Below is a small trained network, with its code and all its weights. Each question gives an input and a target symbol and asks what happens when units are switched off, that is, made to give their printed mean instead of their output.

import numpy as np


def w(rows, s, z=0):
    codes = np.array(rows[::2]) - 128.0
    scale = np.full(codes.shape[1], s)
    scale[-1] = z or s
    return codes * scale


def norm(h):
    return h / np.sqrt((h * h).mean(-1, keepdims=True) + 1e-5)


def f(y):
    return np.maximum(y, 0)


def softmax(a):
    e = np.exp(a - a.max(-1, keepdims=True))
    return e / e.sum(-1, keepdims=True)


def log_softmax(a):
    a = a - a.max(-1, keepdims=True)
    return a - np.log(np.exp(a).sum(-1, keepdims=True))


def net(x, mask):
    ids = ['αβδθμτ'.index(c) for c in x.split()]
    T = len(ids)
    res = E[ids] + P[:T]
    r = norm(res)
    for j in range(2):
        rows = slice(4 * j, 4 * j + 4)
        q, k, v = (r @ M[0][rows].T for M in (Q, K, V))
        z = softmax(np.where(np.tri(T) > 0, q @ k.T / 4**0.5, -1e9)) @ v
        o = O[0][rows]
        res = res + np.where(mask[j], z, o[:, -1]) @ o[:, :-1]
    y = f(norm(res) @ A[0][:, :-1].T + A[0][:, -1])
    res = res + np.where(mask[2:10], y, B[0][:, -1]) @ B[0][:, :-1]
    return log_softmax(norm(res)[-1] @ U[:, :-1].T + U[:, -1])


Q, K, V, O, A, B = {}, {}, {}, {}, {}, {}
E = w([
[71,118,134,158,153,99,160,196,214],'α',
[153,141,99,90,14,142,122,165,141],'β',
[169,26,28,219,168,140,105,111,90],'δ',
[23,118,166,90,76,127,54,244,5],'θ',
[27,138,152,179,57,169,127,84,161],'μ',
[58,93,56,90,156,229,89,108,165],'τ',
],0.02)
P = w([
[210,230,181,147,224,171,78,86,125],'0',
[70,83,221,63,201,31,108,44,163],'1',
[142,60,130,126,67,114,21,167,193],'2',
[96,90,139,106,52,96,66,165,152],'3',
[81,98,107,105,59,95,89,169,147],'4',
[82,90,93,111,49,108,113,165,155],'5',
[88,86,76,123,53,120,132,174,158],'6',
[82,83,57,125,61,139,153,175,157],'7',
[86,87,56,133,65,150,181,174,156],'8',
[89,78,56,143,79,162,201,178,142],'9',
[89,75,56,149,94,174,219,177,129],'10',
[87,81,45,154,97,195,245,174,125],'11',
[86,60,44,150,114,191,253,194,112],'12',
],0.016)
Q[0] = w([
[187,220,149,44,103,92,210,55,135],'head 0',
[171,172,45,11,174,100,103,106,115],'head 0',
[83,153,154,175,106,142,132,170,158],'head 0',
[47,81,94,204,55,194,65,234,149],'head 0',
[119,105,93,120,138,139,225,141,93],'head 1',
[76,62,125,129,151,122,190,101,131],'head 1',
[106,211,139,141,117,203,161,127,99],'head 1',
[156,150,139,83,163,77,156,60,126],'head 1',
],0.012)
K[0] = w([
[144,49,59,73,87,117,156,124,205],'head 0',
[57,76,106,84,126,103,92,175,68],'head 0',
[170,171,113,83,195,182,171,96,170],'head 0',
[187,176,130,152,238,167,127,141,122],'head 0',
[128,175,163,148,149,189,138,119,110],'head 1',
[145,144,153,95,133,132,115,153,109],'head 1',
[166,107,112,150,160,96,109,135,109],'head 1',
[127,98,157,111,125,77,7,95,149],'head 1',
],0.013)
V[0] = w([
[148,129,154,106,10,138,66,88,125],'head 0',
[52,157,134,62,142,174,134,130,156],'head 0',
[194,152,102,116,151,166,161,89,156],'head 0',
[152,162,54,103,152,127,128,157,85],'head 0',
[111,51,119,126,103,110,163,66,210],'head 1',
[146,116,104,200,207,118,107,168,123],'head 1',
[145,186,172,116,133,35,174,160,171],'head 1',
[149,96,77,11,174,138,97,154,187],'head 1',
],0.013)
O[0] = w([
[190,143,148,207,227,66,144,196,171,129],'head 0',
[140,135,62,12,196,134,182,115,187,229],'head 0',
[10,94,121,141,161,127,57,181,162,158],'head 0',
[64,176,181,201,150,230,202,88,162,208],'head 0',
[41,230,171,206,206,77,85,120,49,48],'head 1',
[132,78,93,127,196,20,86,203,210,62],'head 1',
[149,123,231,214,129,127,215,226,154,3],'head 1',
[180,186,41,2,251,149,202,203,105,186],'head 1',
],0.0088,0.0049)
A[0] = w([
[211,71,78,150,124,132,134,125,183,211],'neuron 0',
[161,181,128,91,191,42,140,49,211,204],'neuron 1',
[198,247,144,216,238,181,102,69,117,60],'neuron 2',
[69,137,106,141,147,147,145,128,114,137],'neuron 3',
[67,137,84,104,108,72,131,137,128,252],'neuron 4',
[122,127,110,167,46,84,164,175,137,185],'neuron 5',
[149,158,125,107,112,149,61,153,39,111],'neuron 6',
[121,90,70,177,130,143,70,143,197,126],'neuron 7',
],0.014,0.0034)
B[0] = w([
[155,230,87,195,132,123,144,113,111,208],'neuron 0',
[114,161,207,187,61,198,112,186,103,154],'neuron 1',
[245,120,113,81,6,184,84,26,115,142],'neuron 2',
[121,215,107,163,82,161,148,124,124,199],'neuron 3',
[213,150,26,179,167,117,137,99,142,248],'neuron 4',
[105,115,54,179,88,97,178,141,105,205],'neuron 5',
[131,137,139,200,149,149,110,92,216,198],'neuron 6',
[72,100,146,65,169,57,194,131,88,211],'neuron 7',
],0.013,0.011)
U = w([
[94,182,168,135,168,82,173,212,169,104],'α',
[214,164,129,149,84,167,123,138,173,253],'β',
[181,116,91,148,192,16,82,76,117,124],'δ',
[124,2,80,40,39,116,155,194,121,82],'θ',
[42,163,155,159,94,84,102,41,179,41],'μ',
[99,210,105,56,196,136,92,106,173,15],'τ',
],0.0094,0.0024)

Each question gives the input, a string of symbols that net reads in full, and the target symbol t.
The units are the heads (4 rows each of Q, K, V and O) and the neurons (one row each of A and B). Each row of codes is followed by its name. A weight is (code - 128) times the scale printed after its matrix; where a second scale follows, it is the last column's (O, A, B and U).
mask holds one flag per unit, heads first, then neurons. A switched-off unit (its flag False) gives its mean, the last column of its rows in O or B, instead of its output. The means were averaged over made-up inputs and are rounded, as every weight is.
A unit's drop is (log p(t) with every unit on - log p(t) with that unit switched off) / (log p(t) with every unit on - log p(t) with every unit switched off).
The circuit of an input: a set's keep is (log p(t) with only the set's units on - log p(t) with every unit switched off) / (log p(t) with every unit on - log p(t) with every unit switched off). Starting from all 10 units, units are removed one at a time, each time the one whose removal leaves the highest keep (on an exact tie, the one counted first), for as long as the keep stays at least 0.8.
units of the circuit, in order: the units of the circuit, biggest drop first
k most important neurons: the k neurons with the biggest drops, biggest first
heads that matter: for each layer, one digit per head in row order, 1 if its drop is at least 0.15 and else 0, layers parted by /
drop when u is switched off: that unit's drop, to one decimal
input β θ τ θ α β θ β τ, target α: units of the circuit, in order -> [head 0; neuron 7]
input δ θ θ θ μ θ θ, target μ: units of the circuit, in order -> [head 0]
input β θ β μ α δ, target α: 3 most important neurons -> [neuron 7; neuron 4; neuron 0]
input τ β μ θ θ θ θ μ θ, target τ: units of the circuit, in order -> [head 0; neuron 5; head 1]
input τ α θ μ θ θ θ μ θ β, target τ: units of the circuit, in order -> [head 0; head 1]
input μ β θ β μ θ θ θ α δ τ θ τ, target δ: units of the circuit, in order -> [head 0; head 1; neuron 4]
input δ θ μ θ δ μ τ θ δ, target μ: units of the circuit, in order -> [head 0; head 1]
input τ μ β α τ β τ β, target τ: units of the circuit, in order -> [head 1; head 0]
input θ θ θ τ μ, target β: heads that matter -> 10
input μ θ τ, target δ: heads that matter -> 10
input α θ θ θ δ, target θ: heads that matter -> 11
input δ α θ μ θ θ β θ τ θ τ, target μ: heads that matter -> 10
input δ θ θ δ μ β δ, target μ: heads that matter -> 11
input α θ μ μ μ α θ β μ δ θ δ, target θ: heads that matter -> 10
input α θ θ δ δ θ β, target θ: 2 most important neurons -> [neuron 0; neuron 3]
input μ τ β θ β α, target δ: 2 most important neurons -> [neuron 4; neuron 3]
input β μ δ θ, target α: units of the circuit, in order -> [head 0]
input μ θ θ μ μ θ θ θ μ τ δ δ β, target δ: heads that matter -> 11
input α β θ θ α μ θ θ β θ μ, target θ: 2 most important neurons -> [neuron 0; neuron 6]
input θ θ θ, target β: 2 most important neurons -> [neuron 0; neuron 7]
input θ θ α, target α: most important neuron -> [neuron 4]
input β τ θ θ α θ δ δ θ τ θ μ δ, target α: units of the circuit, in order -> [head 0; neuron 4]
input θ δ θ β θ β θ μ θ, target β: 2 most important neurons -> [neuron 7; neuron 6]
input τ τ θ θ θ β α, target τ: 2 most important neurons -> [neuron 5; neuron 4]
input α θ μ, target θ: drop when head 0 is switched off -> 0.2
input δ θ β, target μ: drop when neuron 6 is switched off -> 0.2
input τ θ θ θ τ μ, target τ: drop when head 1 is switched off -> 0.2
